Here is a tiny trained network, its code and every weight. The questions are about switching its units off for an input and a class, where a switched-off unit gives its printed mean instead of its output.

import numpy as np


def w(rows, s, z=0):
    codes = np.array(rows[::2]) - 128.0
    scale = np.full(codes.shape[1], s)
    scale[-1] = z or s
    return codes * scale


def norm(h):
    return h / np.sqrt((h * h).mean(-1, keepdims=True) + 1e-5)


def f(y):
    return np.maximum(y, 0)


def log_softmax(a):
    a = a - a.max(-1, keepdims=True)
    return a - np.log(np.exp(a).sum(-1, keepdims=True))


def net(x, mask):
    res = np.array(x, float).reshape(1, 3) / 4 @ E
    u = 0
    for l in range(3):
        y = f(norm(res) @ A[l][:, :-1].T + A[l][:, -1])
        res = res + np.where(mask[u : u + 6], y, B[l][:, -1]) @ B[l][:, :-1]
        u += 6
    return log_softmax(norm(res)[-1] @ U[:, :-1].T + U[:, -1])


A, B = {}, {}
E = w([
[59,49,177,90,1,143,154,135,31,103,86],'x0',
[126,81,108,205,122,115,134,118,116,100,207],'x1',
[202,196,105,38,151,240,209,58,132,45,225],'x2',
],0.0046)
A[0] = w([
[171,40,216,211,166,29,161,171,217,137,149,115],'L0N1',
[15,78,171,182,49,145,182,117,113,167,145,126],'L0N2',
[155,77,91,154,188,88,179,188,211,210,122,115],'L0N3',
[181,37,196,69,38,136,184,137,39,93,113,3],'L0N4',
[74,24,164,194,41,97,192,200,24,237,11,103],'L0N5',
[91,103,171,151,175,47,2,169,197,243,133,127],'L0N6',
],0.0041,0.002)
B[0] = w([
[142,165,99,126,107,140,116,104,138,130,40,187],'L0N1',
[166,175,147,70,165,116,106,157,92,124,101,190],'L0N2',
[72,136,179,103,83,170,254,146,84,72,117,181],'L0N3',
[52,140,99,172,66,164,195,114,182,87,100,188],'L0N4',
[192,99,152,118,130,102,72,111,90,140,193,254],'L0N5',
[17,93,114,170,176,127,186,111,90,85,89,231],'L0N6',
],0.0067,0.0073)
A[1] = w([
[97,133,155,179,117,72,135,120,115,89,45,167],'L1N1',
[108,130,80,133,129,162,159,112,139,116,115,116],'L1N2',
[124,131,127,204,199,122,82,142,120,159,79,95],'L1N3',
[215,88,154,103,75,82,10,147,118,173,125,60],'L1N4',
[65,3,113,151,174,136,174,119,172,136,88,4],'L1N5',
[230,193,100,114,175,126,125,153,180,147,181,106],'L1N6',
],0.0058,0.0014)
B[1] = w([
[167,196,138,131,155,145,147,76,174,195,193,254],'L1N1',
[54,56,196,80,70,54,88,155,155,143,104,188],'L1N2',
[163,161,118,92,102,84,214,140,161,94,123,188],'L1N3',
[69,3,214,125,130,135,61,80,61,185,216,189],'L1N4',
[172,166,27,121,164,118,129,64,139,146,139,198],'L1N5',
[107,108,55,172,213,172,33,180,178,68,107,207],'L1N6',
],0.0068,0.0058)
A[2] = w([
[100,159,102,107,63,181,165,172,167,44,133,167],'L2N1',
[151,107,113,118,128,103,127,166,157,126,147,104],'L2N2',
[116,146,110,135,219,100,112,105,207,93,162,212],'L2N3',
[162,166,129,90,11,186,254,152,135,57,135,1],'L2N4',
[122,124,145,132,101,70,3,126,55,178,128,125],'L2N5',
[173,222,92,165,129,84,255,130,171,196,124,23],'L2N6',
],0.0058,0.0016)
B[2] = w([
[120,131,91,127,67,80,137,232,169,56,106,214],'L2N1',
[91,179,134,56,145,136,84,185,131,104,140,137],'L2N2',
[237,153,118,150,133,199,103,102,48,200,103,255],'L2N3',
[26,96,112,166,114,2,188,135,173,100,122,203],'L2N4',
[141,120,181,92,86,243,47,177,213,145,173,200],'L2N5',
[107,115,171,144,213,33,210,42,64,243,81,227],'L2N6',
],0.0068,0.0067)
U = w([
[141,175,118,133,203,90,220,45,68,237,81,126],'0',
[237,183,13,127,188,255,41,179,128,93,102,80],'1',
[126,67,215,85,85,186,11,113,96,198,208,54],'2',
[59,114,89,106,67,66,193,175,164,36,127,254],'3',
],0.009,0.00058)

Each question gives the input, the list of numbers given to net, and the class t.
The units are the neurons (one row each of A and B). Each row of codes is followed by its name. A weight is (code - 128) times the scale printed after its matrix; where a second scale follows, it is the last column's (A, B and U).
mask holds one flag per neuron, layer by layer. A switched-off neuron (its flag False) gives its mean, the last column of its row in B, instead of its output. The means were averaged over made-up inputs and are rounded, as every weight is.
A unit's drop is (log p(t) with every unit on - log p(t) with that unit switched off) / (log p(t) with every unit on - log p(t) with every unit switched off).
The circuit of an input: a set's keep is (log p(t) with only the set's units on - log p(t) with every unit switched off) / (log p(t) with every unit on - log p(t) with every unit switched off). Starting from the 12 units with the biggest drops (on a tie, the unit counted first), units are removed one at a time, each time the one whose removal leaves the highest keep (on an exact tie, the one counted first), for as long as the keep stays at least 0.8.
circuit, biggest first: the units of the circuit, biggest drop first
most important unit: the unit with the biggest drop
top k neurons: the k neurons with the biggest drops, biggest first
top k neurons in layer l: the k neurons of layer l with the biggest drops, biggest first
drop of u: that unit's drop, to one decimal
input [1,3,4], class 3: most important unit : L0N5
input [-1,1,8], class 1: circuit, biggest first : (L1N6 L0N6)
input [-1,6,7], class 1: circuit, biggest first : (L1N6 L0N6)
input [1,-7,-3], class 2: top 2 neurons in layer 0 : (L0N5 L0N4)
input [2,7,-8], class 2: top 2 neurons : (L0N5 L2N5)
input [1,5,-6], class 2: top 3 neurons : (L0N5 L0N4 L2N5)
input [2,-8,1], class 3: top 2 neurons in layer 0 : (L0N5 L0N6)
input [4,-5,0], class 2: top 3 neurons : (L0N5 L0N6 L0N3)
input [-1,5,2], class 1: top 2 neurons in layer 0 : (L0N6 L0N3)
input [-7,7,2], class 1: drop of L1N6 : 0.2
input [-2,2,8], class 1: drop of L1N6 : 0.1
input [-2,6,2], class 1: drop of L0N6 : 0.9
input [4,0,-6], class 2: drop of L0N5 : 4.3
input [1,4,2], class 3: most important unit : L0N6
